Below are the code and all the weights of a small trained network. Each question names an input and a target symbol and asks about switching units off, where a switched-off unit gives its printed mean instead of its output.

import numpy as np


def w(rows, s, z=0):
    codes = np.array(rows[::2]) - 128.0
    scale = np.full(codes.shape[1], s)
    scale[-1] = z or s
    return codes * scale


def f(y):
    return np.maximum(y, 0)


def softmax(a):
    e = np.exp(a - a.max(-1, keepdims=True))
    return e / e.sum(-1, keepdims=True)


def log_softmax(a):
    a = a - a.max(-1, keepdims=True)
    return a - np.log(np.exp(a).sum(-1, keepdims=True))


def net(x, mask):
    ids = ['βγεθπτψω'.index(c) for c in x.split()]
    T = len(ids)
    res = E[ids] + P[:T]
    q, k, v = (res @ M[0].T for M in (Q, K, V))
    z = softmax(np.where(np.tri(T) > 0, q @ k.T / 4**0.5, -1e9)) @ v
    res = res + np.where(mask[0], z, O[0][:, -1]) @ O[0][:, :-1]
    y = f(res @ A[0][:, :-1].T + A[0][:, -1])
    res = res + np.where(mask[1:25], y, B[0][:, -1]) @ B[0][:, :-1]
    return log_softmax(res[-1] @ U[:, :-1].T + U[:, -1])


Q, K, V, O, A, B = {}, {}, {}, {}, {}, {}
E = w([
[203,162,168],'β',
[201,114,110],'γ',
[195,165,175],'ε',
[218,72,86],'θ',
[205,135,45],'π',
[193,99,78],'τ',
[128,255,113],'ψ',
[123,100,210],'ω',
],0.01)
P = w([
[235,186,158],'0',
[209,194,184],'1',
[196,187,168],'2',
[190,173,142],'3',
[175,166,138],'4',
[155,166,141],'5',
[153,150,85],'6',
[138,152,104],'7',
[250,236,255],'8',
[61,153,160],'9',
[32,110,75],'10',
[70,113,27],'11',
[227,197,91],'12',
],0.0062)
Q[0] = w([
[166,175,87],'h1',
[93,82,96],'h1',
[4,76,158],'h1',
[169,128,142],'h1',
],0.026)
K[0] = w([
[61,87,143],'h1',
[145,161,173],'h1',
[254,156,180],'h1',
[106,138,89],'h1',
],0.024)
V[0] = w([
[128,251,151],'h1',
[135,165,69],'h1',
[152,151,44],'h1',
[178,74,115],'h1',
],0.018)
O[0] = w([
[217,196,52,253],'h1',
[100,148,37,167],'h1',
[68,112,11,182],'h1',
[76,9,129,173],'h1',
],0.014,0.0059)
A[0] = w([
[161,110,61,84],'n1',
[63,196,163,254],'n2',
[108,67,139,159],'n3',
[99,75,110,70],'n4',
[134,171,125,153],'n5',
[133,177,141,38],'n6',
[87,213,157,91],'n7',
[135,174,146,21],'n8',
[144,162,141,9],'n9',
[105,121,147,98],'n10',
[94,89,129,82],'n11',
[2,155,143,169],'n12',
[134,161,124,95],'n13',
[116,61,155,69],'n14',
[96,97,88,57],'n15',
[170,62,174,183],'n16',
[182,72,97,137],'n17',
[121,125,183,91],'n18',
[72,205,89,145],'n19',
[117,158,172,202],'n20',
[153,67,117,158],'n21',
[147,147,128,92],'n22',
[23,203,73,203],'n23',
[157,180,120,137],'n24',
],0.0081,0.0035)
B[0] = w([
[57,153,144,255],'n1',
[236,157,94,145],'n2',
[151,110,180,162],'n3',
[86,127,102,165],'n4',
[156,110,169,190],'n5',
[58,93,125,159],'n6',
[146,80,66,152],'n7',
[70,90,112,153],'n8',
[93,109,153,151],'n9',
[122,109,107,130],'n10',
[153,126,155,148],'n11',
[163,169,83,149],'n12',
[141,127,162,167],'n13',
[149,59,155,145],'n14',
[122,123,98,174],'n15',
[154,59,33,176],'n16',
[108,150,191,207],'n17',
[91,185,124,144],'n18',
[142,124,19,221],'n19',
[172,75,84,154],'n20',
[149,87,88,174],'n21',
[118,115,134,163],'n22',
[104,188,253,237],'n23',
[148,107,193,229],'n24',
],0.015,0.0084)
U = w([
[108,87,190,15],'β',
[113,78,51,43],'γ',
[104,80,216,138],'ε',
[68,12,123,167],'θ',
[39,96,46,105],'π',
[18,49,195,195],'τ',
[183,216,42,106],'ψ',
[254,79,45,251],'ω',
],0.0046,0.0027)

Each question gives the input, a string of symbols that net reads in full, and the target symbol t.
The units are the heads (4 rows each of Q, K, V and O) and the neurons (one row each of A and B). Each row of codes is followed by its name. A weight is (code - 128) times the scale printed after its matrix; where a second scale follows, it is the last column's (O, A, B and U).
mask holds one flag per unit, heads first, then neurons. A switched-off unit (its flag False) gives its mean, the last column of its rows in O or B, instead of its output. The means were averaged over made-up inputs and are rounded, as every weight is.
A unit's drop is (log p(t) with every unit on - log p(t) with that unit switched off) / (log p(t) with every unit on - log p(t) with every unit switched off).
The circuit of an input: a set's keep is (log p(t) with only the set's units on - log p(t) with every unit switched off) / (log p(t) with every unit on - log p(t) with every unit switched off). Starting from the 12 units with the biggest drops (on a tie, the unit counted first), units are removed one at a time, each time the one whose removal leaves the highest keep (on an exact tie, the one counted first), for as long as the keep stays at least 0.8.
circuit, biggest first: the units of the circuit, biggest drop first
unit that matters most: the unit with the biggest drop
top k neurons: the k neurons with the biggest drops, biggest first
drop of u: that unit's drop, to one decimal
input ω β θ θ ε, target θ: circuit, biggest first	[h1, n23]
input τ ε β ψ ω ε, target ω: top 3 neurons	[n23, n1, n20]
input γ β τ γ θ ω θ ε ω ψ π π γ, target π: top neuron	[n19]
input ω ψ ω ω ω ω ε, target ω: circuit, biggest first	[h1, n16, n23, n1]
input ε π ω π π θ β τ θ ψ ψ, target ψ: top 2 neurons	[n19, n2]
input ω τ β β θ ω π ω ω, target π: top 2 neurons	[n24, n12]
input ω ω ω ω γ, target ω: circuit, biggest first	[h1, n16, n23]
input γ ε γ π ω ω τ ψ ε ω π, target ω: circuit, biggest first	[h1, n23, n1]
input ψ ψ π β π θ, target π: circuit, biggest first	[h1, n1]
input ψ τ ε ω τ ψ, target ω: circuit, biggest first	[h1, n2, n1]
input β ψ ψ, target ψ: top 2 neurons	[n19, n23]
input ε ε ε γ ω ω γ β β ω β τ, target ω: top 2 neurons	[n23, n1]
input ψ ω θ ω γ ε θ γ ψ θ ω θ ψ, target ω: circuit, biggest first	[h1, n2, n20, n23]
input ε ε ε β ω θ θ τ ψ θ ω γ ω, target ω: unit that matters most	h1
input γ γ γ π γ τ, target τ: top 3 neurons	[n19, n23, n16]
input τ γ β θ, target θ: drop of n7	0.0
input ψ θ ψ π, target ψ: drop of n19	0.5
input ε π ω ψ ε ε ψ θ ω, target ψ: drop of n8	0.1
input τ ψ β β π, target π: drop of n19	0.2
input ψ ω ψ ω ε τ τ τ ε ε ψ β, target ψ: circuit, biggest first	[h1]
